Here is a tiny trained network, its code and every weight. The questions are about switching its units off for an input and a class, where a switched-off unit gives its printed mean instead of its output.

import numpy as np


def w(rows, s, z=0):
    codes = np.array(rows[::2]) - 128.0
    scale = np.full(codes.shape[1], s)
    scale[-1] = z or s
    return codes * scale


def norm(h):
    return h / np.sqrt((h * h).mean(-1, keepdims=True) + 1e-5)


def f(y):
    return y / 2 * (1 + np.tanh(0.7978845608 * (y + 0.044715 * y**3)))


def log_softmax(a):
    a = a - a.max(-1, keepdims=True)
    return a - np.log(np.exp(a).sum(-1, keepdims=True))


def net(x, mask):
    res = np.array(x, float).reshape(1, 8) / 4 @ E
    u = 0
    for l in range(2):
        y = f(norm(res) @ A[l][:, :-1].T + A[l][:, -1])
        res = res + np.where(mask[u : u + 16], y, B[l][:, -1]) @ B[l][:, :-1]
        u += 16
    return log_softmax(norm(res)[-1] @ U[:, :-1].T + U[:, -1])


A, B = {}, {}
E = w([
[152,133,131,113,124,254,80,126,220],'x0',
[26,215,116,92,130,122,136,142,160],'x1',
[126,131,130,148,129,133,137,132,130],'x2',
[130,129,127,127,131,127,129,128,130],'x3',
[132,130,127,131,129,128,129,129,129],'x4',
[122,125,136,136,122,129,127,129,125],'x5',
[112,73,139,93,60,145,223,177,172],'x6',
[120,128,195,94,200,184,187,95,80],'x7',
],0.0092)
A[0] = w([
[108,103,101,149,135,55,148,124,78,130],'0.n1',
[87,172,114,173,209,107,70,109,77,88],'0.n2',
[162,175,192,142,135,152,2,133,97,124],'0.n3',
[109,85,181,92,91,130,179,155,162,122],'0.n4',
[103,136,233,123,189,137,172,29,122,84],'0.n5',
[196,38,86,153,128,139,102,120,102,88],'0.n6',
[141,132,100,173,87,34,76,139,224,2],'0.n7',
[117,91,134,131,143,235,93,92,181,119],'0.n8',
[186,64,113,162,167,165,134,114,90,104],'0.n9',
[140,102,82,128,159,131,115,170,115,113],'0.n10',
[131,180,108,126,213,55,239,141,38,101],'0.n11',
[140,148,123,121,75,99,133,147,67,104],'0.n12',
[128,118,128,87,100,120,189,193,159,77],'0.n13',
[55,227,148,95,152,155,151,141,134,118],'0.n14',
[159,179,136,103,124,155,192,60,124,103],'0.n15',
[109,148,106,124,147,192,90,140,178,102],'0.n16',
],0.0084,0.006)
B[0] = w([
[108,91,175,125,114,111,87,80,241,206],'0.n1',
[149,151,54,139,80,175,222,37,120,221],'0.n2',
[132,116,72,139,105,154,197,40,147,228],'0.n3',
[162,155,40,150,89,208,88,1,99,205],'0.n4',
[126,64,83,71,143,181,66,166,92,230],'0.n5',
[186,204,211,152,59,105,120,149,131,212],'0.n6',
[80,66,50,117,199,185,77,250,47,186],'0.n7',
[99,52,168,157,185,47,145,99,193,246],'0.n8',
[168,248,176,104,86,99,97,200,95,199],'0.n9',
[166,113,154,175,141,147,167,118,125,128],'0.n10',
[86,88,134,141,158,104,115,125,195,254],'0.n11',
[97,100,128,97,179,125,119,93,181,149],'0.n12',
[145,145,84,165,102,160,184,53,115,177],'0.n13',
[208,176,211,123,70,79,69,185,61,247],'0.n14',
[160,100,77,132,126,171,98,203,126,156],'0.n15',
[80,117,141,110,141,27,115,91,166,195],'0.n16',
],0.0072,0.0053)
A[1] = w([
[120,88,107,177,109,142,103,105,119,129],'1.n1',
[119,115,124,78,67,139,219,132,145,96],'1.n2',
[112,97,159,86,236,199,190,137,86,78],'1.n3',
[106,103,170,150,187,113,134,120,246,36],'1.n4',
[65,229,113,116,124,128,108,160,162,98],'1.n5',
[157,120,46,176,112,97,93,164,152,140],'1.n6',
[75,193,121,89,117,130,118,109,126,135],'1.n7',
[154,204,87,143,159,143,130,58,98,2],'1.n8',
[133,125,85,135,106,163,175,84,130,79],'1.n9',
[180,161,205,95,118,140,119,137,90,118],'1.n10',
[106,62,107,144,153,176,41,178,70,152],'1.n11',
[119,211,122,92,96,104,143,168,123,5],'1.n12',
[111,226,172,125,89,90,107,156,117,36],'1.n13',
[107,90,112,111,137,43,185,106,100,86],'1.n14',
[126,114,146,143,60,158,182,151,137,126],'1.n15',
[172,152,124,93,129,195,124,125,190,168],'1.n16',
],0.011,0.0042)
B[1] = w([
[139,154,121,93,117,145,152,139,129,189],'1.n1',
[162,173,74,159,160,144,106,57,126,196],'1.n2',
[48,141,62,71,100,99,152,232,135,243],'1.n3',
[77,34,188,206,125,81,44,120,106,235],'1.n4',
[180,117,181,140,110,108,133,149,72,205],'1.n5',
[57,135,153,31,189,170,195,171,96,253],'1.n6',
[243,72,127,163,97,168,152,137,163,208],'1.n7',
[129,145,76,179,114,169,165,85,121,196],'1.n8',
[138,148,89,174,139,122,162,63,47,194],'1.n9',
[148,139,133,119,99,113,160,213,159,232],'1.n10',
[76,146,95,83,103,180,186,187,187,231],'1.n11',
[171,115,186,164,141,102,126,167,118,147],'1.n12',
[215,135,172,103,124,154,162,154,147,183],'1.n13',
[110,104,198,166,156,173,2,102,169,183],'1.n14',
[145,197,120,155,219,146,118,93,100,196],'1.n15',
[69,130,145,137,142,35,87,90,99,240],'1.n16',
],0.0085,0.0048)
U = w([
[51,50,189,161,160,86,37,74,149,148],'0',
[142,178,30,161,141,171,170,2,83,86],'1',
[59,129,77,57,144,146,162,229,106,248],'2',
[248,151,228,141,87,114,133,178,107,4],'3',
],0.015,0.002)

Each question gives the input, the list of numbers given to net, and the class t.
The units are the neurons (one row each of A and B). Each row of codes is followed by its name. A weight is (code - 128) times the scale printed after its matrix; where a second scale follows, it is the last column's (A, B and U).
mask holds one flag per neuron, layer by layer. A switched-off neuron (its flag False) gives its mean, the last column of its row in B, instead of its output. The means were averaged over made-up inputs and are rounded, as every weight is.
A unit's drop is (log p(t) with every unit on - log p(t) with that unit switched off) / (log p(t) with every unit on - log p(t) with every unit switched off).
The circuit of an input: a set's keep is (log p(t) with only the set's units on - log p(t) with every unit switched off) / (log p(t) with every unit on - log p(t) with every unit switched off). Starting from the 12 units with the biggest drops (on a tie, the unit counted first), units are removed one at a time, each time the one whose removal leaves the highest keep (on an exact tie, the one counted first), for as long as the keep stays at least 0.8.
units of the circuit, in order: the units of the circuit, biggest drop first
unit that matters most: the unit with the biggest drop
top k neurons: the k neurons with the biggest drops, biggest first
k most important neurons of layer l: the k neurons of layer l with the biggest drops, biggest first
drop of u: that unit's drop, to one decimal
input [5,2,2,3,-7,-2,-7,8], class 2: units of the circuit, in order	1.n3
input [-3,1,7,-5,7,-4,4,1], class 1: top 3 neurons	0.n4, 0.n13, 0.n8
input [5,-6,8,-1,4,5,4,-6], class 2: top 4 neurons	0.n7, 1.n6, 0.n1, 0.n14
input [2,4,-4,0,0,8,4,1], class 1: 3 most important neurons of layer 0	0.n4, 0.n13, 0.n9
input [3,0,-7,5,3,7,-1,4], class 2: top 2 neurons	0.n5, 0.n1
input [-5,-2,0,-1,-3,-4,1,-6], class 2: top 3 neurons	0.n7, 0.n8, 1.n6
input [-6,-1,0,-3,-3,-1,-6,-7], class 2: top 4 neurons	0.n7, 1.n6, 0.n8, 0.n16
input [-8,1,-4,0,4,-8,8,1], class 0: top 4 neurons	0.n11, 1.n14, 0.n1, 0.n2
input [8,-3,2,1,5,-3,8,-5], class 0: 2 most important neurons of layer 1	1.n4, 1.n16
input [-7,8,4,-5,-6,-3,6,0], class 3: 2 most important neurons of layer 0	0.n14, 0.n8
input [-1,4,-7,8,7,-7,-4,5], class 2: top 3 neurons	0.n5, 0.n4, 0.n14
input [-7,7,-6,6,8,8,4,6], class 0: 2 most important neurons of layer 0	0.n11, 0.n9
input [-7,0,-2,5,2,4,4,6], class 0: 2 most important neurons of layer 0	0.n11, 0.n1
input [-8,3,0,-5,-2,3,7,-6], class 0: top 2 neurons	1.n14, 0.n2
input [-7,5,1,7,7,2,7,5], class 0: units of the circuit, in order	1.n14
input [-1,-8,-2,2,-1,0,6,8], class 2: 2 most important neurons of layer 0	0.n14, 0.n5
input [2,1,-5,2,5,5,-5,8], class 2: drop of 0.n5	0.1
input [-3,1,8,-6,-8,6,-6,-2], class 1: drop of 0.n2	1.5
input [6,4,3,6,7,3,-3,3], class 0: drop of 0.n8	0.8
input [-2,6,8,7,8,7,-7,-6], class 1: unit that matters most	0.n2
